What can hang from each mark:
keguv: bisudel vanu zapi
nuri: vanu vela
vanu: nuri sitibi zusog
zivege: tekep
tekep: bopep pudu vanu
sitibi: pudu tekep vanu vela zusog
kufoz: pudu tekep zivege
zapi: bisudel keguv nuri
zusog: nuri pudu sitibi vanu
pudu: sitibi
bisudel: repul zapi
bopep: kufoz repul sitibi tekep vanu
repul: bopep kufoz
vela: keguv nuri

Each row was made from one small tree. The marks that hang from a mark follow it in brackets, in alphabetical order. Every link used is in the known rows. Write each row's tree.
Known rows:
zivege[tekep[pudu vanu]]: [ 361 -179  -43  -71   54   48   21 -132  145 -308  161  -61 -296 -153
   34 -147 -259  -60    3   34  -40  -38   67  -26  -85  318 -318   73
  116  -10  -60   77   12   58  -44  306 -228   63  202   46  179 -189
  430  -20 -116  -60 -217 -343  -47   48  -57 -448]
repul[bopep[sitibi vanu[zusog]] kufoz[tekep zivege]]: [ 470 -107  -90   99 -140 -398 -482  -25 -352  -45  684 -610   64 -341
   82 -210 -503 -400  -19  -61  161  -49  -59 -217  120  340 -215  143
  140 -140 -189 -127 -115 -273 -241  245  -84  -27   68   95 -197 -157
 -342    2 -303   -3 -277  293  200 -177 -485 -492]
bisudel[repul[bopep kufoz[pudu]] zapi[keguv[vanu]]]: [ -24 -109   70  209   17 -154  -57  174 -159  -42 -319 -469   59  -97
   86  -71   27   48   16  120  -47  -62   74  -58  -88 -371  424   36
  -15  348 -256  -21 -111  248  -21  341  443   74  119  -43 -228   46
 -311   12  118  148  235  250   24  151  -35 -686]
kufoz[pudu tekep[bopep[repul] vanu] zivege]: [ 405 -119 -177  -43 -191  -84 -485 -188  -49 -337  793 -442 -195 -245
  269 -275 -422 -330  -97   51  -29   12  -25 -121 -221  505 -400  178
    1 -204 -238   97   -8   94 -186  563 -206  -10  174   27  111 -266
  512    8 -108  -79 -401 -112  -99  -13 -479 -586]
zusog[nuri[vanu[sitibi] vela[keguv]] pudu]: [-672  111  214 -288   -5   17 -255   28 -142  532 -470  274   65  -22
  -23  116  184  -12  -53   70  -35  -13 -266  -58  138  111   26  -21
  702  -91  573  -94  115 -316   -6 -364  -89  -85  -37  -23  157  169
   47  -62   88  104  241  339  143   82 -101  401]
bisudel[zapi[keguv nuri]]: [-142   27  -20  121   -6   23 -145  151   -2   20 -351 -163   26   42
   39  -34  148  238   60   43 -108  -39   86   96  206  -16  208  -29
   -1  139   57  -37  104  184   80   79  157   63 -179  -40  -18   69
  -65    5  102   54  334   -5 -117  185   15  -45]
repul[kufoz[pudu[sitibi] zivege]]: [  -1  -77  -83  -43  -88 -132 -312  -36  -79 -139  399 -289 -133 -135
  324  -96 -246 -115    9  -92  112  -12  -19 -127 -173 -107 -191   65
  -96   -3 -192  -10  -59  -23 -158   52  -51   44   91   -1   20 -134
  -22  -74   91    0 -120  -21   46 -169 -337 -332]
sitibi[tekep[pudu vanu] vela[nuri]]: [ -40 -143   -6 -172   47  294  -67  -75  119  -73  297   17 -309 -127
  299 -142 -319 -155  -41 -108 -143   82   31  -53 -176  295 -358   32
  264   56 -106  -33   48 -166 -109   90 -287  -16  344   -3  274 -146
  231   28 -331    1   -1 -224  121 -146 -108 -297]
tekep[bopep[repul] pudu vanu[nuri]]: [ 622  -12 -122  -14  -64   67 -147  -18  -60 -204  330 -203 -113 -244
  -82 -246 -344 -341  -46   40  -68   54   51  -36  -88  567 -440   87
   12 -103   52  -32   78   21 -123  207 -117  -21   91  -45  165 -267
  534   16 -483 -105 -162 -223  -48   70 -243 -327]
zivege[tekep[bopep[sitibi] vanu]]: [ 545 -203 -112  -63   37  -74  -42 -102   71 -325  360 -102 -231 -268
  -14 -213 -391  -62  -56   21  -37  -61   72  -39  -71  624 -310   46
  202 -102 -123   57   63   10  -75  274 -152   64  199   93  150 -205
  412  -22 -238  -38 -344 -159   16   21 -138 -421]
kufoz[pudu[sitibi[tekep[vanu] zusog]]]: [ -25 -194   51  -93  -11  167 -120   42   69 -399  368   -3 -341  -90
  440 -163 -398 -213   -6  -50   59   74  -44 -109 -339  171 -348  -32
  155  -31 -165  -69   25 -129 -115  -71 -129   50  262  -97  421 -136
  296  -39 -233   -6  -36 -286   86 -345 -373 -250]
keguv[bisudel[repul[kufoz[pudu tekep zivege]]] vanu]: [-241 -152  -84   26 -111  -57 -145  -10   28 -185  201 -518  -21  -48
  349 -175 -132    4   37   70  -70  -33 -126  -99 -181 -638  236  134
  109  197 -599  159 -178  107 -139  738  124   79   32 -114  -75  -86
 -143  -13  210   54  100  214  -38   14 -339 -676]
repul[bopep[sitibi] kufoz]: [ 306  -81   -9   82   11 -335 -136    0 -241   40  195 -242  103 -207
  -21  -42 -231 -174  -83   -9  130  -16  114  -95   15  114   76   21
   32   28 -100 -126  -24 -138  -83   -8  114  -29  131   83 -233  -51
 -355  -14 -129   52 -126  276  181  -88  -45 -275]
repul[bopep[sitibi[pudu tekep vela zusog]] kufoz]: [ 117 -158  105  -96  -52 -172 -233  114 -212 -136  532 -145 -221 -205
  328 -114 -656 -353 -121 -163  174  141    9 -121 -345    6  -77  -59
  226    4 -289 -199    4 -357 -192 -327 -121  -12  266   79  109  -77
 -318   21 -333   51   97   34  326 -700 -235 -265]
nuri[vanu[sitibi] vela]: [-342   67   75 -135  -82   22 -196   -8 -162  329 -351  116   16   12
  -87   57    4    5  -28   66   93  -65 -169  -47  131  372   56  -59
  447  -70  273   20   50 -142   -2 -117   28 -110 -227    2   14   85
  -63  -11  -70    0  150  115    5  148   -5  187]
pudu[sitibi[tekep vanu vela zusog]]: [-142  -69  129 -226   24  263  -27  177   78 -254  364  154 -394   -2
  392  -99 -460 -206  -21 -224   44  170 -185  -54 -392  -47 -348  -73
  216  -11 -122 -104   18 -187 -151 -555 -260   96  282   34  397  -82
  211   13 -326  -44   94 -176  219 -589 -220   -9]
bopep[sitibi[pudu tekep vanu[zusog]]]: [  82  -61  146  -37  -25    9 -171  130 -171 -197  378  -15 -183 -112
  247 -109 -496 -238   73  -71   75   19 -229 -128 -124  -62 -309  -64
  341  -99 -370 -203   65 -348 -158 -200 -104   24  119  -88  338  -82
  -27    6 -383   23    6 -118  145 -432 -255   34]
repul[bopep[tekep] kufoz[zivege]]: [ 349  -44  -59   26 -163 -344 -433 -106 -156  -34  437 -463   40 -221
   13  -40 -327 -244  -44  -31  127  -28   94 -140  -13  155  -39  136
  -98   -5 -163   15  -69  -32 -158  143  -53  -48   68  119 -327  -81
 -308  -14  -31   10 -203  303  105  -53 -146 -473]
bisudel[repul[bopep] zapi[keguv]]: [ -77  -38   49  188  -27  -69  -41  189  -47   14 -410 -183   44   -6
    0   15   67  140   83   37  -94  -37   79   27   40 -171  291    9
  -30  223 -115   46  -86  188   67  159  268   36   70   22 -228   94
 -127    0  143   62  260  140  -42  111   46 -329]
zusog[nuri[vanu vela[keguv[bisudel]]] pudu[sitibi]]: [-850  -17  241 -310   46  109 -137  127   55  423 -539  299   12   40
  125   12  179  158  -30   66 -131   84 -239    6   82 -344   71  -10
  686  -17  452  -74  138 -321   -6 -201 -135  -16   76 -131  301  134
  215  -94  181  104  375  361   59  -25  -92  263]
nuri[vanu vela[keguv[bisudel zapi]]]: [-847 -107  162 -145  104  135   30  -43   59  500 -576  120  137   76
   61  -15  312  189  -16  179 -205   30  -59  110  209 -225  262  130
  480   97  183   63  127  -90   44  334  -68  -64  -83 -160  127  114
  111  -16  -54   82  426  228 -121  263  165  -80]
zapi[bisudel[repul[bopep kufoz]] keguv nuri]: [  57   -1  -68  232  -58 -168  -73  244   13    7 -467 -315   98   43
   -7   60  134  150   39   57   11   11  157   52  143 -274  345  -56
  121  198  -77  -70  -51  162   93  285  178   80 -233  -11 -332   50
 -416  -21  125   77  505  167   23  182    9 -319]
pudu[sitibi[vanu[nuri] zusog]]: [  69   28  140 -130   66  201   89  152   53 -177  152   69 -214    1
  200 -110 -231 -235   42 -110   66   91 -133  -39 -160    9 -276  -18
   20   58  102 -125    9 -123 -151 -400 -189  102   40  -25  403 -103
  260   -1 -391  -65  100 -210  113 -298 -236   37]
zapi[keguv[vanu[nuri sitibi]]]: [ -92  100   25   19  -13   96   30  165 -159  157 -292 -163   69  -65
  -88 -183   56  -17   32   49  -35  -65 -159  -27  154   -6   82  -27
  171   27  103    3    0  -51  -81  -33  207   46 -409 -145  142   53
  -59   30 -313   23  226   26    2  214 -212   60]
bopep[kufoz[zivege] repul tekep[pudu vanu[nuri]]]: [ 744   18 -279  -36 -239 -158 -607  -66 -117 -236  756 -499  -82 -300
   48 -374 -585 -477   -8   44   19  -30  -28 -129   12  425 -537  205
  -26 -233 -147  -37   71 -138 -278  311 -232  -44   22  -61   50 -335
  399   -2 -395 -128 -313 -129 -111  -38 -355 -567]
nuri[vanu[sitibi[tekep[bopep] zusog]]]: [-180   -8  166 -123 -151  127 -348   41  -90  -12   96   48 -224 -159
  109   -2 -447 -183  -27   32  102   29 -200 -117 -150  581  -88  -68
  378 -112  -74   19   39  -72  -94 -134   -5  -82  -31  -60  105  -27
   66   17 -465   21   17   14   98 -125 -273   87]
zivege[tekep[vanu[nuri]]]: [ 407  -56    1  -36   48   54  107  -56  112 -187   90  -71 -166  -64
  -32 -118  -79  -52   49  -12  -13  -13  -24    3   36  359 -275   72
  121   13  131   29  -39  -25  -83  160 -236   55   29   60  204 -127
  375   24 -143 -100  -67 -338  -12   84 -183 -255]
keguv[bisudel vanu[sitibi[zusog[nuri[vela]]]] zapi]: [-642   27   53 -245   91  212  116  175    8  176 -378   41   23   68
  146 -179  280   72  -75  172 -204   36 -175   64   17 -349  336  -27
  428  152  223  -33  132 -214  -50   -9   69  104 -206 -150  285  127
  -62   12 -184   83  476  176   -4  146 -105   -9]
vela[nuri[vanu[zusog[pudu sitibi[tekep[bopep]]]]]]: [-298   90  382 -198 -108  143 -414  131 -147  222 -111 -121  -75 -136
   25   18 -311  -68   -4  -33  -83   66 -438 -170  -42  476 -206  -98
  572 -124   51 -127  112 -266  -81 -316 -146 -128  208  -92  221   90
  -31    1 -370  133  115  238  157  -74 -418  284]
bisudel[repul[bopep[vanu]] zapi]: [ 226 -116  -20  199   48 -100  -93  169  -60  -57 -101 -183   35  -51
  -41   -5  -35    2   92    3  -34  -32   21  -40   24   50   69   15
   32  175 -154  -18 -123  101   44  170  183   -9  296   67 -253   27
  -75   27  -27   19   96  186   38   53   16 -365]
sitibi[pudu tekep[bopep[repul]]]: [ 227  -42   48  -39 -155  -33 -349   62 -129 -221  415 -106 -143 -104
  157 -110 -409 -215  -21    3   39   72  -53  -88 -261  246 -251  -39
  216 -158 -370  -27   80  -79  -82   89    3  -79  177  -91  142 -101
  220   45 -213    3  -53 -105  -36 -255 -179  -99]
tekep[bopep[repul[kufoz]] vanu]: [ 561   -9 -125   -1  -18 -146 -197  -31 -147 -143  349 -256   11 -193
  -80 -141 -211 -253 -108   72  -24   39   76  -44 -170  524 -295   61
   12 -102  -27  -40   84   88  -66   44   18  -17  180   54  -94 -190
  251   24 -238    2 -203   39   34  147  -69 -412]
bopep[kufoz sitibi[pudu vela[keguv]]]: [ -55 -120 -120 -164   -9 -114 -202  -20 -111   83  394   26  -64 -167
  232 -204 -397 -188  -77  -95  -36   19    5  -19 -107  -76 -202   70
  306 -115 -196 -139   89 -308 -145 -214 -146    4  173  -39  181 -117
   77  -29 -208   77   17   21  110 -445  -71 -122]
kufoz[pudu tekep[bopep vanu[sitibi zusog]] zivege]: [ 254  -62 -188  -80 -249   -8 -448 -186 -154 -271  608 -408 -199 -321
  204 -249 -485 -299   -6  -26  -25  -71 -166 -162 -124  639 -469  142
  182 -202 -173   82  -70  -33 -229  212 -170   27  -54   -3  112 -218
  262  -37 -321  -27 -293 -128    6    1 -751 -360]
vela[keguv[vanu[sitibi[tekep]] zapi[bisudel nuri]]]: [-591  -61   57   11   44  174    6  120   14  163 -353 -110   45   24
  142  -95  243  144   81   92 -202  -12 -123   22  135 -163  180   16
  584  127 -231  -20   80   -6   35  271  227   39 -153 -297  143   76
 -182  -12 -209  116  494  104  -41  195 -104   45]
zivege[tekep[vanu[sitibi]]]: [ 265  -76  -76  -78   39    4  -19  -84   10 -178   90   -2 -191 -104
  -15 -116 -141  -14   22   14   -3  -83  -85  -41  -31  483 -302   18
  248  -88  -19   84  -16  -26  -38    1 -124   50   42   65   91  -92
  280    0 -148  -33 -156 -256   -1  142 -165 -197]
bopep[kufoz tekep[vanu]]: [ 521  -65 -202  -38 -104 -152 -339  -67   -8 -190  359 -223  -17 -180
   -8 -197 -351 -171  -47   75   -6  -58   46  -62   -8  330 -255   86
   81 -117  -79  -41   85  -33 -116   19  -63  -11  108  -11  -58 -147
  184   -7 -194   20 -265  101  -29   52  -78 -388]
sitibi[pudu tekep vanu[nuri zusog] vela[keguv]]: [-174   13  199 -168   -8  246    5   80  -86   42  242   97 -177  -34
  256  -57 -316 -317   90 -211  -45  141 -233  -37 -149 -105 -444   65
  426  -10  -56 -199  -12 -385 -209 -451 -350   25   96  -73  457  -71
  151   46 -482   -6  314 -259  223 -520 -341  114]
keguv[vanu[nuri sitibi] zapi]: [-114   74   40  -17   46  142   99  121 -129  166 -196 -197   77  -53
  -63 -184  134  -34   48   27 -107  -35 -218  -16  105  -50  111   26
  181  130   23   -3   -3   -2 -103  -16  227   38 -185 -155  117   25
  -83   32 -354   10  220   73    0  221 -217   23]
repul[bopep[kufoz[zivege] sitibi[vela zusog]]]: [ 205  -65 -148 -121 -105 -209 -340   17 -139  -88  719 -286 -176 -225
  228 -249 -548 -355 -146 -143   97   66  -56  -79 -143  161 -137   76
   30 -144 -139  -65  -28 -286 -237  -96 -249   22  100  151  -13 -152
 -116   -7 -253  -62  -90   71  183 -516 -239 -340]
zivege[tekep[bopep[vanu] pudu[sitibi[vela zusog]]]]: [ 456 -250 -106 -229   10  170 -137   63  154 -442  524  -51 -517 -286
  163 -309 -739 -239  -74 -164   36   82   40  -60 -309  508 -540    5
  185 -111  -45   -7   32  -40 -165  -88 -394  125  302   85  346 -278
  532   -8 -551  -73 -187 -357   99 -440 -333 -468]
vela[keguv[bisudel[repul[kufoz]] vanu zapi] nuri]: [-708 -120   97  -49  252  204  311   16  101  308 -407 -185  211   68
  189 -101  412  123   66  132 -360  -10   15   43   26 -600  380  167
  330  421 -372   52    1   47    2  528  219   59  192 -242    6   23
 -235   19 -112  227  492  291   10  346  174 -502]
zusog[pudu vanu[sitibi]]: [  -9  110  140 -122   20  -77 -234  136 -127  168 -161   46  -64 -123
  -63    2   -4    5    3   28  -53  -16 -462 -128  -78   50 -190  -94
  269 -129  145  -40   -3  -85  -37 -429   92   15   42  -32   -1   94
   83  -34   82   98  -10  211  130  -44 -274  358]
tekep[bopep[repul[kufoz]] pudu[sitibi] vanu[zusog]]: [ 594  -11 -131  -52 -112  -29 -245   39 -224 -278  399 -321 -116 -316
  -52 -271 -520 -406  -34  -18  -11   40   15 -120 -214  585 -557   58
  120 -143  -63 -128   94  -27 -164 -146   23   31  211  -67   78 -336
  273  -49 -486   -8 -186 -131   59  -59 -349 -447]

Write each row's tree:
[ 486 -232 -154  -28  -36 -104 -373 -129   80 -352  645 -319 -303 -257
  183 -199 -397 -117  -15   -1   69  -59   -4 -105  -77  434 -404  116
   30 -166 -214  105  -53   52 -142  586 -344   46  127   97   98 -192
  430   16 -173  -74 -372 -225  -56  -30 -362 -571] | kufoz[pudu zivege[tekep[bopep[vanu]]]]
[ 329  -47  -92   -2 -139 -281 -632  184 -299 -113  690 -411  -39 -290
  145 -294 -574 -255   59  -89   92  -38 -382 -212   62  112 -487    5
  385 -384 -312 -150   34 -460 -216  -30 -145  -49   96  -71   92  -92
  -45  -26 -282    4 -186  189  117 -354 -520  -92] | bopep[kufoz[zivege] sitibi[tekep] vanu[zusog[pudu]]]
[ 257 -149  -86  133  -25  -51  -43  121  157 -122 -147 -250  -11  -97
  -33 -101  -65   22   38  105 -156   13   69   12    6  -94   89   78
  109  146 -162   13  -24  159    8  374   48   62  145  -40 -184  -38
    2  -31 -129   30  132  169  -50  190  -46 -561] | keguv[zapi[bisudel[repul[bopep[tekep[vanu]]]]]]
[ 432   11 -148   -8  -70  -96 -443  120 -227 -117  478 -158   20 -171
  -47 -230 -452 -419  -42   73  135  -23  -94 -129  -10  490 -325    1
  109 -300  -68 -141  103 -227 -120 -164  -77  -35  -58  -58   37 -108
   32   62 -619    3 -154  -19   28 -102 -275 -152] | bopep[repul tekep vanu[sitibi[zusog]]]
[ 608 -229 -105  -37   15  -27 -190  -68   90 -328  338 -160 -273 -280
  -28 -189 -453 -108  -18   29   20  -47  105  -66  -49  509 -377   57
  134 -100 -131   54   16   75  -69  406 -226   32  202   48   85 -202
  446   15 -363  -40 -334 -196  -43   12 -146 -484] | zivege[tekep[bopep[vanu] pudu]]
[-155  -56    8 -128  -89  153  -95  134   16 -100  199   70 -221  -25
  241  -73 -322  -29    9 -228   16  106 -112  -45 -218  -29 -219  -67
  242  -35 -125  -35  -21 -156  -93 -358  -69   20  201   -7  163  -39
   56  -14  -74  -33   79  -58  133 -406 -232   49] | pudu[sitibi[tekep vela]]
[ 461 -176  -43   48  -32 -327 -212 -107 -192 -107  387 -370   18 -282
   89 -153 -371 -256 -111   17   73  -20  118 -133  -48  357  -72   97
  143   22 -118  -79  -45  -84 -134  157   37  -20  261  108 -149 -139
 -116  -14 -138   39 -297  283  176  -34 -214 -525] | repul[bopep[sitibi] kufoz[tekep[vanu]]]
[-627   51  187 -218    2   86 -100  -74   21  454 -388  276   56   57
   39  160  257  -29  -58  112  -44   11  -14   10  176  116  159   61
  492   52  559  -91   94 -205    3   13 -130  -66  -14    5  136   90
   70  -28  127   48  223  208   83  103  130  144] | zusog[nuri[vanu vela[keguv]]]
[-491   25  106 -201  -18   99   79  -24 -276  241 -263   20   89   -1
  -38 -111   62 -171   28   29  -62  -85 -166  -68   10  109  -78   16
  640  -12   32  -36   55 -313  -56 -179  115  -32 -215 -181  333   48
 -159  -29 -206  114  361   -2   54  -64  -90  123] | nuri[vela[keguv[vanu[sitibi[pudu] zusog]]]]
[ 454 -137 -221   -4 -109 -231 -382  -49 -123 -219  510 -247  -60 -306
  157 -229 -500 -163 -108   59   66  -64   75  -89  -81  266 -147   40
   72 -152 -261  -96   75  -76 -157  200   19   -2  107  -45   -1 -181
  145  -27 -264   49 -335   69  -18 -145 -276 -349] | tekep[bopep[kufoz[pudu] sitibi]]
[ 267 -171  -84 -167 -138   26 -255 -112  133 -393  451 -216 -422 -262
  175 -211 -530  -79   35 -112    7  -42   28 -102 -194  374 -414   92
   81  -72 -272  191  -30   99 -150  331 -225   75  186   40  174 -264
  465  -84  -89  -95 -306 -272  -77 -173 -305 -447] | kufoz[zivege[tekep[bopep pudu[sitibi]]]]
[ 287 -125 -193  -84 -104  -42 -255    6  -37 -110  413 -105 -133 -293
   33 -214 -652 -203  -82  -97   10   -2   86  -63  -47   73 -172   36
   65  -98 -146  -99   98 -178 -156  -56 -148   23  105   11   57 -168
  -22  -38 -354  -12 -207   38   94 -336 -174 -266] | bopep[sitibi[vela] tekep[pudu]]
[-190  137  -39 -156  -18  218  -25   22 -152  223   63   20  -34  -47
   25  -75 -100 -138    5 -146  -71    9 -175  -38   42  321 -190   -9
  282  -51   97 -115   -4 -291 -126 -413 -142   13  -94   -2   90  -30
 -241   43 -417   53  194 -145  151  -86 -289  144] | vanu[sitibi[vela[nuri]] zusog]
[ 245 -104  -51  -72  -67 -162 -228 -153   18 -207  365 -318 -231 -189
  133  -87 -315  -94   26  -29   74  -59   59  -90  -87   88 -208  133
  -24    5 -229  107  -64   35 -130  379 -222   45   97   92  -40 -187
   95  -36   55  -50 -219 -200  -20  -59 -148 -536] | repul[kufoz[zivege[tekep[pudu]]]]
[  30  184   91  -26  -94   57  -27  153 -166  105 -141 -132  124  -10
 -119  -21  -62 -110   64  -83  -30   34 -237  -33  105  148 -162  -26
   90  -44  225 -166   -5 -260  -77 -435 -105   -3 -154  -48  149   43
  -98   -5 -303  -18  200  -43   84  -73 -413  284] | vanu[nuri zusog[sitibi]]
[-103  136   57 -262  -32   87 -265  154  -18  161   55  239 -259  -91
  186   16 -103  -97  -58  -52  -84   77 -370  -76 -181  -45 -165 -102
  289  -19  299 -177    9 -221 -142 -604  -96  105   75   59  124   24
  112    4   19   61  132   31  247 -290 -309  329] | zusog[nuri vanu[sitibi[pudu vela]]]
[-167   -1  201 -204   18  211 -112  188  110 -260  272  202 -329   11
  435   -9 -265 -201   12  -79   46  126 -151  -89 -274 -110 -219  -80
  226   47   38 -190   53 -225 -139 -430 -185  116  286  -10  393  -47
  211   -8 -194   -5   41  -74  210 -404 -233   73] | pudu[sitibi[tekep vanu zusog[nuri]]]
[-256  -15  244 -292   -2  141 -141  114   55 -161  152  239 -298   92
  438   36 -180 -207  -43    0   60  110  -95  -52 -270 -122 -138 -101
  408   56  113 -183  121 -347 -102 -279 -306   38  145   26  506   40
  187   24  -70   15  224 -118  151 -428  -70   65] | sitibi[pudu tekep vanu zusog[nuri[vela]]]
